Below is a small trained network, with its code and all its weights. Each question gives an input and a class and asks what happens when units are switched off, that is, made to give their printed mean instead of their output.

import numpy as np


def w(rows, s, z=0):
    codes = np.array(rows[::2]) - 128.0
    scale = np.full(codes.shape[1], s)
    scale[-1] = z or s
    return codes * scale


def norm(h):
    return h / np.sqrt((h * h).mean(-1, keepdims=True) + 1e-5)


def f(y):
    return y / 2 * (1 + np.tanh(0.7978845608 * (y + 0.044715 * y**3)))


def log_softmax(a):
    a = a - a.max(-1, keepdims=True)
    return a - np.log(np.exp(a).sum(-1, keepdims=True))


def net(x, mask):
    res = np.array(x, float).reshape(1, 5) / 4 @ E
    u = 0
    for l in range(4):
        y = f(norm(res) @ A[l][:, :-1].T + A[l][:, -1])
        res = res + np.where(mask[u : u + 9], y, B[l][:, -1]) @ B[l][:, :-1]
        u += 9
    return log_softmax(norm(res)[-1] @ U[:, :-1].T + U[:, -1])


A, B = {}, {}
E = w([
[176,53,150,130,138,35,129],'x0',
[151,103,48,77,157,108,112],'x1',
[173,131,157,74,147,254,116],'x2',
[69,64,106,185,105,221,76],'x3',
[110,139,146,137,139,114,104],'x4',
],0.0099)
A[0] = w([
[224,187,155,71,188,139,150,93],'0.n0',
[143,155,85,45,98,151,86,254],'0.n1',
[97,195,184,132,141,139,105,83],'0.n2',
[94,236,93,101,103,24,245,147],'0.n3',
[112,48,179,126,115,156,150,95],'0.n4',
[152,152,133,201,42,91,2,15],'0.n5',
[205,163,107,105,196,88,139,151],'0.n6',
[165,84,149,108,106,158,75,122],'0.n7',
[49,93,54,161,119,150,165,82],'0.n8',
],0.0083,0.0022)
B[0] = w([
[188,163,157,172,178,89,220,210],'0.n0',
[85,182,203,176,108,195,57,203],'0.n1',
[86,153,108,125,175,154,59,158],'0.n2',
[119,101,60,19,34,191,13,255],'0.n3',
[154,94,67,162,83,55,161,159],'0.n4',
[80,155,164,209,183,204,66,152],'0.n5',
[28,159,225,185,125,139,151,192],'0.n6',
[125,70,195,67,23,90,144,164],'0.n7',
[79,221,132,250,148,36,254,176],'0.n8',
],0.006,0.0061)
A[1] = w([
[121,152,126,149,192,141,122,115],'1.n0',
[135,6,169,213,108,109,123,121],'1.n1',
[113,129,197,164,116,166,143,115],'1.n2',
[103,132,161,180,61,221,101,141],'1.n3',
[117,108,111,237,150,223,105,249],'1.n4',
[1,205,107,127,89,95,208,83],'1.n5',
[131,24,101,138,82,87,97,118],'1.n6',
[175,203,178,140,129,183,132,136],'1.n7',
[61,135,181,174,92,86,113,29],'1.n8',
],0.0071,0.0016)
B[1] = w([
[109,185,27,206,235,86,248,134],'1.n0',
[160,195,60,91,165,248,93,197],'1.n1',
[189,77,60,133,143,57,150,177],'1.n2',
[163,155,110,2,143,103,110,254],'1.n3',
[125,132,67,122,46,21,200,253],'1.n4',
[40,124,143,206,131,160,113,190],'1.n5',
[151,139,195,142,126,119,104,179],'1.n6',
[73,252,140,162,180,239,80,201],'1.n7',
[243,134,126,43,91,116,119,165],'1.n8',
],0.0055,0.0058)
A[2] = w([
[105,144,210,122,76,70,103,6],'2.n0',
[103,104,134,89,105,180,95,155],'2.n1',
[114,140,209,90,118,47,121,116],'2.n2',
[193,107,163,132,89,169,86,162],'2.n3',
[192,83,102,195,152,88,77,97],'2.n4',
[210,152,198,146,255,110,168,133],'2.n5',
[124,105,141,121,51,184,128,196],'2.n6',
[124,42,136,163,103,154,98,139],'2.n7',
[91,45,158,190,78,94,133,153],'2.n8',
],0.009,0.0018)
B[2] = w([
[171,104,71,128,45,110,8,175],'2.n0',
[195,87,10,145,105,94,79,238],'2.n1',
[160,5,121,169,174,123,128,199],'2.n2',
[113,94,165,123,230,3,129,227],'2.n3',
[198,249,140,108,118,235,209,166],'2.n4',
[80,79,221,94,61,157,237,224],'2.n5',
[30,88,55,111,187,91,118,252],'2.n6',
[216,185,112,131,184,97,176,170],'2.n7',
[182,233,163,128,167,149,133,189],'2.n8',
],0.0069,0.0038)
A[3] = w([
[235,108,56,210,139,68,138,99],'3.n0',
[184,144,109,254,76,85,80,255],'3.n1',
[59,131,177,195,103,86,116,152],'3.n2',
[121,131,124,111,114,144,84,159],'3.n3',
[109,165,51,147,132,179,69,158],'3.n4',
[167,100,118,152,150,97,84,86],'3.n5',
[154,93,81,186,85,126,136,115],'3.n6',
[209,48,105,114,119,77,126,95],'3.n7',
[139,208,158,142,180,165,128,109],'3.n8',
],0.0094,0.0035)
B[3] = w([
[153,173,159,145,161,194,43,192],'3.n0',
[109,129,96,128,193,190,232,216],'3.n1',
[51,124,133,138,173,100,149,156],'3.n2',
[91,56,71,124,80,152,134,165],'3.n3',
[144,40,190,110,43,60,101,254],'3.n4',
[254,109,103,102,125,90,135,154],'3.n5',
[199,178,221,157,162,113,125,148],'3.n6',
[134,101,128,215,193,95,122,208],'3.n7',
[240,160,78,111,156,192,111,187],'3.n8',
],0.0081,0.007)
U = w([
[70,51,86,73,46,129,86,234],'0',
[188,212,126,145,160,213,140,178],'1',
[215,53,121,173,205,80,100,90],'2',
[108,42,249,91,121,102,200,4],'3',
[37,139,89,216,131,97,202,33],'4',
],0.014,0.0026)

Each question gives the input, the list of numbers given to net, and the class t.
The units are the neurons (one row each of A and B). Each row of codes is followed by its name. A weight is (code - 128) times the scale printed after its matrix; where a second scale follows, it is the last column's (A, B and U).
mask holds one flag per neuron, layer by layer. A switched-off neuron (its flag False) gives its mean, the last column of its row in B, instead of its output. The means were averaged over made-up inputs and are rounded, as every weight is.
A unit's drop is (log p(t) with every unit on - log p(t) with that unit switched off) / (log p(t) with every unit on - log p(t) with every unit switched off).
The circuit of an input: a set's keep is (log p(t) with only the set's units on - log p(t) with every unit switched off) / (log p(t) with every unit on - log p(t) with every unit switched off). Starting from the 12 units with the biggest drops (on a tie, the unit counted first), units are removed one at a time, each time the one whose removal leaves the highest keep (on an exact tie, the one counted first), for as long as the keep stays at least 0.8.
circuit, biggest first: the units of the circuit, biggest drop first
most important unit: the unit with the biggest drop
k most important neurons: the k neurons with the biggest drops, biggest first
top k neurons in layer l: the k neurons of layer l with the biggest drops, biggest first
drop when u is switched off: that unit's drop, to one decimal
input [5,-3,2,-4,-1], class 3: circuit, biggest first	2.n5
input [1,-7,7,4,7], class 2: circuit, biggest first	2.n3; 1.n2
input [1,-3,4,-5,4], class 3: 2 most important neurons	2.n5; 0.n0
input [4,8,-1,6,-6], class 1: top 2 neurons in layer 0	0.n3; 0.n8
input [0,8,4,-8,5], class 1: circuit, biggest first	0.n1; 3.n4
input [1,5,1,8,2], class 2: 2 most important neurons	1.n1; 1.n7
input [0,7,3,-8,-5], class 1: circuit, biggest first	3.n4; 0.n6
input [1,4,-1,1,-8], class 1: 2 most important neurons	1.n3; 2.n8
input [0,0,0,5,3], class 4: 3 most important neurons	0.n8; 0.n3; 1.n4
input [-2,6,-1,4,-4], class 4: 2 most important neurons	0.n8; 0.n3
input [-4,-3,1,4,7], class 0: top 2 neurons in layer 1	1.n3; 1.n8
input [1,0,1,8,-5], class 2: top 3 neurons in layer 2	2.n6; 2.n7; 2.n5
input [8,4,1,-1,7], class 3: top 2 neurons in layer 2	2.n5; 2.n1
input [-5,-2,-1,1,5], class 4: most important neuron	0.n3
input [1,0,1,-1,-5], class 3: circuit, biggest first	2.n5; 0.n0
input [-6,-4,0,-5,5], class 0: 2 most important neurons	0.n3; 3.n4
input [-1,8,-1,5,-7], class 4: 2 most important neurons	0.n8; 0.n3
input [-8,6,-1,-2,-1], class 0: 2 most important neurons	3.n4; 0.n3
input [7,3,5,-5,3], class 3: drop when 2.n5 is switched off	0.6
input [3,-1,8,5,-3], class 2: most important unit	2.n3
input [1,-1,3,8,-5], class 2: drop when 2.n7 is switched off	0.3
input [-3,5,-5,6,8], class 4: drop when 2.n7 is switched off	0.0
input [-6,4,-5,0,6], class 0: top 2 neurons in layer 0	0.n3; 0.n0
